Each row has a hidden stage along a path, written after it and counted from one end. A new block has a new path.
[ 202  -48  -58  -82  116    0  336   36   89 -158 -135  -57   65   -4
  105    0  -18   63   53  -15   97  -14 -110    2 -128   90  -80 -107
  -16  133  113  195   20 -153   42  242   75   22 -187 -139 -292 -146]	13
[-161  -23   40  -30   55  247   81  -54  186   27  -96 -112   50 -157
   76  137    0  113  181  -16 -114  143 -225 -132  -67 -216    3   23
  -29  125  -13  133 -117   24  159 -120   41  -79   79   26  271  166]	27
[ 147  -18   41   57  120 -192 -313 -152  -38  -52 -106  -34  -33 -103
 -174  251 -119   10  -48  174   96 -111  -38  -79  122 -114   93  168
 -143 -222  -45 -176 -125  251   42  -41  251   22 -135   11 -188   11]	0
[ 347 -112   54   87  202 -291 -257 -236   24  -69  -55  187   24  -56
 -148  346  -20  192  -12  115  152 -173 -154  -30   43 -245   68  180
 -280  -89   39 -144 -228  208  -34  -36  273  128 -237  -24 -350   22]	1
[ -13   13  -19  -23   23  286  321  -81   -4  -58 -265 -174   44  -36
   -9  -48  -13    9  100   19   51  305   11  -29  -87   33   28    2
  157   29   29  230  -11 -115  187  228  104 -128  -52   77   27  136]	15
[  87   38  -84   30  -47   33  353  -72  233 -107  -44 -195  178   48
 -230   70   90  155   30  176  -74  -20 -276   -7 -234  -29   64 -141
 -111  -88   -9  150  133 -241  -43  176   12  -61  -72  -63 -274  -71]	17
[ -25  173   60  160  182  198  277 -204    3  -54 -499 -270  -19 -223
   82   56  -65  -63   22   36   39  388   24   97  101   -5  225  -10
  139  214   48  201 -315    5  312   93 -111 -319   26   95   82  357]	9
[-184   10  -36 -140 -195  396  338  145  130  -60 -183 -367   68  -46
    4  -52  -80 -105  117    2  -96  102 -112 -114 -118   79  -69 -136
  101  -63  -53  274  170 -126  163  141   27  -36  104   26  144  -58]	27
[ -95   63   -3 -231  -98   62   58  307  -26 -270 -360 -435  -34 -135
  196 -157 -262 -474 -250 -106  194 -171  205  -74  132  451 -130 -169
  198  -61   97   97  186  -88  -61  204  -66  -40   21 -242 -221 -339]	4
[-130  186  101   30 -260  337  283   36 -145 -174 -720 -529  -24 -151
  -66 -142 -191 -448 -183  -84  191  218  259   50  190  315   75 -127
  260 -102  -20  287   10  -73  134  286 -181 -155  143  166  -31  105]	3
[  62    4  -90  -24  130 -327  -43 -106  207  -82  231  -32  196   53
 -252  172   30  247   20  256  -64 -187 -301 -132 -182 -105   31  -12
 -173 -196  -48 -169  143  -43  -83  -25  130  -34 -133 -190 -293 -213]	13
[ -47   24   12  110  233 -223 -233 -162   83  -24   51  254  132 -105
   82  -72  140  194  -87 -164  247   21  -97  -92 -100 -282  -94  101
   11  317   90    9 -221  -95 -212 -164  -16  -95 -181  -64 -163  142]	12
[ 139 -188  106   -4  177 -159  -54  -56  174   14  101  371   47 -111
  139  220  124  386  238 -215   52 -171 -391 -147 -129 -426 -239   38
 -312  326   28  105 -209   82  -64 -198   59  252 -140   -6    8   -3]	24
[  36   50    3  -20 -133  126   53   23 -134 -142 -365 -273   -3  -38
  -95  -78 -155 -270 -152    8  220   45  185   -9   77  184    6   -4
  145 -180   -3  124   38  -13   52  244  111  -22  -68   66 -226  -35]	2
[ -16   21   22  -45  -91  100 -141  -44 -136  -93 -276 -267  -16  -57
 -186   50 -188 -227 -110  122  142   51  168  -88  124  117   65  114
  111 -338  -53  -45   51  127   95  142  229  -37  -31   68  -98  -11]	1
[ -89  149  118  111   39  -84 -280  -85  -28  -80 -360 -248  -75 -263
  -72  114 -148 -207 -166   46  107  -39   56  -54  251    0  116   55
  -22  -82  -53  -81 -167  190   11 -110  -52 -132   49   40  -15  114]	0
[-161  102  148  -65  190   80   88    2  106 -160 -463 -281  -31 -327
  288   91 -139 -176  -47 -136   46  114    7  -59  194  136   46  -73
   89  272  133   75 -175   20   91  -62 -252 -223  147 -166  163   84]	10
[-672  125  103 -143 -127  448 -183  167  100  -45 -285 -357   -2 -324
  272 -281  -53 -349 -153 -310   77  210  148 -253   72   54 -137   -9
  369  205   54  152   35 -151 -133 -205 -225 -282  292  -51  496  170]	22
[-250  121  183   96  239 -266 -484  -58   47  -83 -230  106    7 -361
  300  -61   -5 -106 -259 -354  314  -69   46 -121  195 -167 -105   69
   59  448  123  -61 -354   58 -261 -374 -293 -164   26 -122   29  164]	6
[ 110  -83  -78   -7  126 -355 -169  -80   10  -39  275  296  177  110
 -121  -47   93  272   11  -24  219 -149 -144 -150 -218 -210 -202   87
  -65   -2  -20  -53   47  -49 -170    2  221  119 -301  -56 -356 -163]	12
[-284   42   87 -186 -176  182 -244  100 -185 -132 -364 -382  -38 -135
  -52  -81 -276 -438 -182  -45  193   61  316 -203  220  271  -54   90
  281 -326  -44  -62  161  123   35   74   99  -70  128   16  111  -82]	2
[ 185   31   54  109   15    7  133 -147  -24 -127 -377  -85   53  -70
  -74   86  -33  -36  -90  -20  202   57   -1   75   37  -21   74   -5
  -22   39   60  147 -176  -27   34  158    6  -22 -103   64 -290  107]	4
[-341  148  156  -25   99   59  -92  -88   91  -93 -366 -298   40 -294
   73   80 -106 -145  -71  -63   15  163    6 -146  175   46   84    6
  129   84   25  -45  -91   48   39 -166 -241 -284  229  -79  274  147]	11
[-254  142   58    5  -76   89   25   31   13 -150 -344 -185  114 -141
  100 -258   -6 -222 -238 -258  280  101  132  -64   16  109  -95  -79
  248  197   89  186  -22 -227 -185   37 -243 -176   50  -36  -81   62]	10
[ -56  101   14   45  -96  200   34 -190  -44  -82 -359 -408   67  -52
 -313  137 -148 -173  -95  256   20  218   91  -17   83   81  258   83
  122 -375  -61  -31   12   56  187  158  140 -205   68  100  -52  148]	3
[ 425   27  -75  245   -9 -107  339 -265 -194   -1 -166   36   75  172
 -397   77    7  207  132  223  149  147  -81  148 -130 -152   97   26
  -82 -200 -162  201 -117   67  312  362  277   95 -317  336 -443  100]	5
[ 201 -104 -118  103  413 -315 -200 -166  107  109  429  423   27  -18
   42  105  159  492  217   95   23  -55 -325 -100 -243 -492  -97  175
 -199  227  -17  -50 -234   93   43 -154  362   47 -393  -29 -160   64]	19
[  79 -194  108 -107  -52 -112 -262 -153 -144  -81  -75  215  148   71
 -187  118  -40   79  -27 -129  315  -37   48 -197  -10 -131 -160  221
    2 -212   11  -96   27  113 -109   38  255  213 -116   64 -167  -66]	5
[ -67  132  -30   70   70  -22   64 -157   -7  -37 -152 -248   84  -52
 -198   64  -84   -1    7  209   -7  173  -34  -38   -5   -8  150   28
   87 -163  -90  -21  -20   47  204   68   64 -209  -14   46  -46   82]	9
[-108   39   -8 -189 -143  459  521  182   65 -210 -472 -446   21  -91
  176 -189  -99 -285  -38 -128   78  189  101  -21  -45  358  -71 -205
  254   89  131  380  167 -296   64  352  -96 -122   69  -87   -7  -69]	16
[  23  -15  214  -28   48 -112   28 -104   28 -153 -395  -57   65 -170
    2  225  -85   -5   -4 -151  135  -37  -89  -87  143   -7  -32  -22
  -98   64   39   18 -113  100   -1  -38 -176   46   90  -24  -15   -9]	7
[-122   37  118  114  346   22 -179 -368   53   55 -178   47   40 -233
   23  241   14  202  111   48   10  356  -89 -103   80 -309  188  244
   38  163   38 -103 -360  173  193 -217   61 -273   24   53  283  425]	12
[-122   29   52   53   65  226  132  -72  172    1 -178  -98   23 -189
   90   43   69   89   91  -76  -34  162 -182  -59  -76 -199    9  -16
   -7  238   28  204 -163  -78   56  -70  -55 -122   36   39  169  221]	22
[ -25 -133  120 -167  -43 -181 -361   51 -162 -126 -105  139   49  -35
    9  -19 -116 -106 -116 -250  360 -178  133 -224   87    8 -279  133
   50 -101   21  -84   61  124 -182  -22  138  213  -91  -28 -143 -201]	4
[-370  150  239 -173  240 -149 -279  243  112 -227 -462 -310 -139 -526
  564    7 -259 -415 -220 -354  129 -183   90 -174  394  257 -132 -132
  100  418  162  -62 -172  124 -104 -317 -469 -201  249 -365  248 -125]	7
[  -5  161   36  169  172 -129  100 -178   74  -54 -231 -131   61 -154
  -54   84   -8   72   -4   69   29  110 -129   22   25  -98  126  -42
  -25  133  -27   59 -197   13  117  -26 -131 -201  -27   21  -79  154]	10
[  35   66  -85   47   -3   19  290   60 -102    5  -52  -59  -20   20
  -48 -207    2   65  160    1   72  106  -46  -32 -142  -21 -158  -88
   84   45 -144  276   51  -51  196  221  112   23 -195  178  -87  -40]	17
[ 249 -125  -58   -1 -113 -231  -56 -163  -93  -78   96  141  228  244
 -437   85   18  180  -32  123  232 -130  -78  -86 -188 -123  -76  109
  -88 -382  -83  -55  152   -4  -87  205  334  215 -254   85 -500 -182]	5
[-115 -258  -50 -340 -189   93 -128  256  -12  -79  242  166  125  126
   58 -222   20   15   25 -275  244 -191   -7 -324 -256  -22 -480   50
  110  -81   30  107  342 -154 -267   88  296  307 -152  -89  -94 -362]	22
[-107   83   23   85  150   84   67 -231 -106   83 -146 -106   -8  -90
 -150   75  -54  129  225  160  -45  376  -26 -100   16 -153  104  141
  114  -87 -159   25 -113  176  381   25  164 -184  -22  224  259  262]	14
[ 322  -94 -246   24 -210  235  612   86 -106   16   92   22   81  305
 -213 -248   83  185  247   78   97  104 -120   61 -423  -70 -209 -114
   43 -104 -139  498  185 -224  232  534  409  237 -392  285 -395 -129]	23
[ -61  -86  155  -97  246 -229 -234 -162   97  -54  -31  105   73 -160
    7  309  -50  203  121  -26   13  -42 -192 -235   69 -176  -43  136
 -134   11   15 -210  -83  200    6 -223   35    6   33 -123  144  -19]	12
[ 121  -36  176   -2  -17  -40  216 -141  -11 -144 -416  -48   97  -71
  -95  202  -54   48   55 -112  145   33  -94  -38   66   -2  -25  -41
  -86    6   16  120  -75   44   65  109 -111   90   33   65  -94    5]	8
[ 197   -5    2  207  178 -393 -459 -182  -31  -25   59  317   46  -67
  -76   26   81  141 -187  -58  341 -195  -51  -25  -12 -327  -57  175
 -147  112   30  -83 -287   75 -241 -131  173   66 -327   23 -446   86]	1
[  50 -176  -45 -212 -228  225  254   15 -126 -117  -88   14  190  224
 -185 -160    5   24   54 -104  261  128   91 -156 -230  102 -234   43
  191 -235   17  209  306 -204  -41  386  289  179 -153   85 -211 -169]	14
[-366  143  119  -13   52  -73 -230   67   46 -125 -252  -71   64 -264
  244 -238   -9 -197 -240 -357  281   -1   98 -155   95   27 -174  -44
  198  338   93   68  -93 -125 -265 -188 -324 -178   83 -119   54   44]	11
[   6  227  108  293   16   83  178 -247 -215   26 -547 -249  -81 -173
 -186   39 -109  -90   56   78   91  355   85  105  189  -74  197   24
   95  -17 -180  189 -299  195  408  115  -68 -190   15  391   80  378]	4
[ 301   27  -68  142  -62   19  475 -304  136 -123 -201 -173  266  161
 -446  220   73  219   26  298   -5  116 -244  115 -222  -55  238  -72
 -126 -238   -8  139   30 -190   94  326   86  -57 -117   61 -462   51]	9

Each row has a hidden stage along a path, written after it and counted from one end. A new block has a new path.
[ -47  -97 -210  -82  -37    7  -50 -134  -58  195    4  -52  280  191
  238 -128  190 -222 -103 -281  -31  -21  -55  -12   -6   21  106 -414
  -98 -170   68  -30  195   14 -108  176   76    6  331 -243   28 -143]	24
[ 115 -468  196 -347   98   12  -60  237  -27  -75  295 -292  521 -377
 -435   35 -210  114  215   19 -173 -278  322 -372  346   88 -219 -115
 -215 -268 -118  -16 -255 -159 -196 -186  157 -127  -37  304   17 -106]	2
[ 114   55  133  -26   75 -192  255   -3 -143 -138   54   40 -624   75
  181 -434 -163  220 -466  356 -126 -185   99  -39    3 -264   27  428
 -104  272  272  168 -171  200  522  435  -40   71 -182  -95  270 -191]	10
[  25  -67  -53   66   31   32  101  -76  -51 -108    5 -350  241  162
  190   10  120  -91  -76  -72  -44 -247  225   60 -151 -228  -32  -28
 -225   86 -346 -148 -215  -79  -69  -50  253  -12  105 -178 -151  115]	13
[   5  -97  -48  163 -149  238   15  115  117  -15 -161 -138  342  363
  150  257  433 -208  132 -220  112 -161  171   68 -117 -126   70  -85
 -255  -18 -373 -162 -316 -215 -269 -188  179   68  165 -171 -395  124]	12
[-218  332   21  348 -230 -365  -59   70  -63  162 -301  192 -381   72
  515   33   37   90 -455   72  -74  144 -322   47 -153 -110  354  -35
   52  252  224 -108 -243  121  347  342 -146  239 -224 -258  186  -18]	15
[ -43 -182   69  209  -77  -93   73   42  -45  325 -261   87 -158   98
   14  -19  108   35   55   53   19  -36 -104 -206  290 -185  171  184
 -249 -129   68  -31 -138   83   22  101 -157  242 -278  268  -16  -93]	31
[-200  -84 -122  295    7 -212  -64   86  -59   25  -50 -326  405 -207
  222   65   38  276   -6 -103  -39  -44   17  -70 -169  273  131 -273
  -28  111 -347 -366 -286 -190  109  -14  122   18  107 -212 -125  183]	7
[ 160   28  131  -10 -130  172   89  129  143  -24 -136   49 -227  293
  115  -75  115 -145 -198   54   38 -126  107   -7   14 -354   65  269
 -175   -6  -20  -75 -187   59   26  -71  -37  199 -143  137 -125 -103]	20
[ 145 -113  281   85  -93   32  157  388   56  -74 -133  204 -470   46
 -119 -128   44  267 -159  333    1  -85   64 -200  213 -102  151  498
 -118   64  139   59 -441  -30  315   97 -163  183 -311  280  -70 -188]	6
[ 159 -144  167   47  171   -6  216 -180  -54   28  -23  -84 -274  261
   70  -85    2   25  -96  254  -25 -359  262  -71  103 -364 -170  442
 -436  181  119  150 -115  172   20  126  111  162 -306  108  242  -92]	27
[ -87  -91  109  169 -178   44 -218  380  345   82  -38   99  313  -28
   37  323   84  220  295 -134  198  -56  197 -187 -116  419  -65  -91
  -88   44 -118 -359 -339 -145  -77 -222 -173  201  -48  -57 -125  124]	4
[  57 -181 -154  -83  -97  333  -97   65  148  131  -71 -132  471  409
  155   57  448 -404  116 -398   28 -156  106   80   -3 -102   89 -299
 -291 -225 -234 -109   24 -181 -394 -179  288  144  254 -145 -301  -13]	19
[-112  175  -24  437 -108 -331   53    4 -316  154 -423   60 -204  179
  339  133  260   20 -397  141 -218  142 -384   21   45 -174  499   -4
  -48   72   38   -2 -319  -77  182  303   82  219 -228  -17   58  -10]	16
[ 101 -299  191 -107   45   87  -32  313  150  -20  109  -48   87  -76
 -161  -51  -22  209  132   85  -28 -262  275 -214  178  120 -105  175
 -260    4    8  -30 -268 -106   20  -80   82  150 -182  137   13  -80]	4
[ -40  133 -303  145   -5 -271  170 -197 -242  -22   28  -85   65  131
  317 -281    3  112 -264  -80   -4  107   -1  -41 -307  216  139 -217
  229  -40 -146 -260   70   53  374  384 -207 -106  465 -329  -23   41]	12
[-109  -21  175  113 -147  -33   29  285  148  -85  -94 -241 -195 -218
  189 -154 -114  166 -252   78  -12 -175   51   -4  -20 -363  118  193
 -146  242 -187 -212 -464    7  247 -100   58   96 -250  -19 -194    4]	10
[-101   -7  258  137   -8 -522 -211  290  -34  235  -14  284 -171 -354
  -22  117 -342  518  -29  284 -176   44  -98 -397  197  446   47   90
   -4   74  430  -83 -254   78  322  265 -272  331 -555  194  557  -55]	1
[  54    2   25 -326 -111  115   63   23  220 -191  318  -34  -52   72
  176 -276 -156  -54 -159 -121  151 -236  383  -10 -250 -101 -278  -52
  -35  135   88  -53  -18  191  165  130 -145 -174  348 -418   22 -130]	10
[ 378 -392 -153 -328  141  523  199   -2   80  -82  129 -333  345  481
 -122 -389  314 -346  137 -230   -6 -356  424    9  102 -249  -91  108
 -354 -371 -435  -87  151 -140 -257 -228  322   96  312  165 -422  -67]	19
[ 137   25  -32   70  166 -221  282 -203 -348 -116  -19 -230 -208  149
  172 -281  -43   56 -405  245 -238 -154   66  -10  -21 -296   95  224
 -114   79  -78   37 -118   66  287  303  153   22  -53    9  140  -40]	15
[ 204 -154  172  -74  -87  322  121  173  196  -13 -122  -38 -166  272
  -24 -118  157 -175  -80   36   61 -225  181  -41  149 -449   27  342
 -307  -71  -91  -36 -201   16  -84 -202   48  190 -170  275 -243 -148]	23
[ -37  -45 -107  147 -138  143  -87   81  186  257 -201   92  110  339
  271    3  324 -141   36 -245  128  -17  -32   10  -44   33  165 -118
 -176  -81  -32 -194   22  -24 -104  -30  -23  285   61 -100 -147  -26]	24
[-160   78  241  361 -159 -383 -141  246  -44   60 -175  181   86 -221
   26  542  -57  355  -18  206  -32   98  -85 -285   -1  321  103  -56
   33  143  124 -151 -549  -99   83   65 -217   85 -291   65  205   58]	3
[ -93   26   61  -63 -164   19  -40    6  287   64   67  -94  -25  -85
  248 -133 -227  -14 -103 -143  197 -135  180  -69 -174 -195 -164  -49
  -71  108   -6 -300  -38  250   81  -80 -244   12   47 -136  -16  -48]	26
[-220  -41 -116  180 -295   88 -119  228  182   27 -123 -193  473  -40
  214  186  227  -57   72 -365  161   28   10   -1 -195   59  164 -410
   12  -43 -416 -407 -328 -203 -111 -210  -24  -60  325 -273 -481  126]	10
[ 148  -66  -26 -211  -96  103  188  -61 -168 -104   38   15   -2  322
   28 -100  211 -314 -238  -43  -74  -97   82  -15   75 -324   66  -81
  -98 -169   65  218  -82    3  -47  235   54 -175  313 -128  -85 -227]	14
[  52  -52   42  -93  -79   86   82  -26  138    9   42  -98  -36   61
  113 -179  -87  -73 -125  -60  113 -142  184  -80  -51 -240  -92   53
 -107  -19  -39 -168  -29  166   46  -40 -143    0   86   16  -70 -108]	25
[  45 -134   50 -242  151 -259  245 -246 -216    7  218 -237 -321 -254
   56 -592 -462  127 -396  198 -142 -204  104 -184  149 -378 -118  154
  -90   24  214   65  112  361  380  349 -109 -138  -31   72  319 -268]	28
[  52 -223   54  -95   36   -4  145 -160  -14   90   86 -159   54   41
  -35 -110 -118  -52   60   -3   60 -244  253 -188  113 -264 -208  107
 -260  -85  -31  -39  -15  186  -59   31  -96  -42    8  100   44  -85]	30
[ 203 -621  -75 -343   89  435   85  329   71  -15  155 -279  378   56
 -308 -443  286  -64  223 -202  -67 -293  254 -145  378   -8   68  -27
 -322 -383 -287   27  -51 -301 -138 -153  337   31  255  175 -451 -198]	6
[ -85  185  126   30 -189 -144   10  131  100   -6  -80    4 -402  -48
  343 -217 -163   38 -431   69  -34  -65  -46   33 -103 -360  122  128
  -33  223  121 -118 -229  191  335  149 -109  137 -199 -144   67  -89]	15
[ 249  -41  -39 -190   69   88  214 -171 -143 -117   93  -66  -42  402
   84 -197  124 -229 -224   34  -93 -206  225    7  -27 -268  -65   93
 -171  -82   15  128   33   64    4  202  115  -31  189  -80   50 -137]	17
[-127  148  108    2 -258   21 -152  156  306   39  -62  -82  -21  -69
  345   16 -120  -98 -240 -155   91  -76   37   36 -184 -277   13 -110
  -67  159  -30 -310 -192  136   26 -163  -84  122  -95 -145  -59  -18]	21
[-132    0 -189  318  148 -334   72 -250 -170  150  -78 -357  148 -101
  345 -185 -140  238 -152  -11  -51  -51   -7  -71 -184   76   77  -92
  -45   99 -253 -393   21   84  230  118   -4  106    8  -73   91  149]	26
[  83  -74   58  182   64  100  131  147  232 -159   23 -256  -49  107
  159 -157  -25  278   42   79  142 -312  420  -10 -258   -8 -151  392
 -211  274 -394 -369 -305  -30  218 -171   31  199 -104  -56 -203  199]	9
[-164  -78  198   12 -229 -105 -106  410  108   41  -76   53 -138 -326
   61  -48  -69  187 -217   52  -54   -5 -134 -146  167  -69  216  -58
  -38   92  165  -35 -413  -40  214   64  -69   46 -175  -20  -31 -189]	6
[ -59 -165   66  -66 -196   65 -168  387  198  152  -12  286   58   25
    8   13  178   80   72 -124   59    2  -21 -174  143  280  124 -164
  -83  -89  253   11 -159  -94   27  106 -117  145   47 -112  -17 -192]	5
[  47 -133  254 -120  130 -257  169  114 -232 -114   87  -91 -512 -244
   32 -393 -230  276 -495  426 -319 -253   -3 -111  280 -333   89  322
 -223  271  371  339 -303  101  435  408  208   18 -364   19  376 -303]	7
[  92 -289  340 -205  180 -364  -71  246 -193  132  145  120 -203 -346
 -279 -115 -327  366  -86  398 -382 -196   16 -406  526  119  -29  230
 -253  -36  518  298 -206   43  201  308   72  229 -608  359  613 -268]	1
[ 208 -481  172 -328   23  461   74  392  278 -132  164 -233   95   32
 -238 -313  119  -21  142  -42   21 -433  409  -92  267 -248 -119  263
 -420  -82 -194   36 -257 -157  -95 -261  280   84  -37  155 -338 -166]	7
[ 113  -72  301  224 -129  156  154  411  186  -79 -263   96 -507  180
   15  -51  173  184 -125  294   56 -195  110  -49  131 -332  165  637
 -285  211  -50  -17 -569  -60  227  -74  -10  315 -456  231 -228  -59]	9
[-238  467   54  320 -240 -596   28    7 -194   87 -245  199 -633 -163
  532 -156 -260  240 -723  235 -132  255 -412  -26 -181 -164  383   16
  274  293  335 -131 -243  278  656  518 -360  108 -230 -209  318  -99]	15
[  84 -171 -128 -449  -18   -2  173  -52 -233  -44  220  -57 -115   44
   51 -613    1 -202 -400  -84 -198  -93  -21  -44  190 -267  125 -211
  -16 -213  245  287  160   96  231  466   75 -221  412 -231   46 -399]	12
[-158   -5 -208  165 -132  -32  -82    3  -32  131 -131 -122  335  206
  347   81  317 -157  -55 -299  -16  -12  -75   84 -141   27  211 -384
 -103  -25 -187 -162  -97 -136  -96   88  164   67  249 -369 -164   75]	13
[ -61  -87  349  128 -115  -13   14  150  186  164 -205   19 -439  -28
  127   26  -78   52 -129  199   33 -258   35  -83  218 -548    0  424
 -425  256  200   51 -359  200   46  -44  -11  279 -604  184  119 -128]	28
[ -32  -54    9  -91 -196  140  -49   49  185  129  -37   48   63  143
  164  -36   97 -211  -72 -209  130  -67   45  -46   -1 -183   15 -166
 -127  -81   82  -92   -9  100 -103  -20 -110   29  143 -103  -93 -158]	25
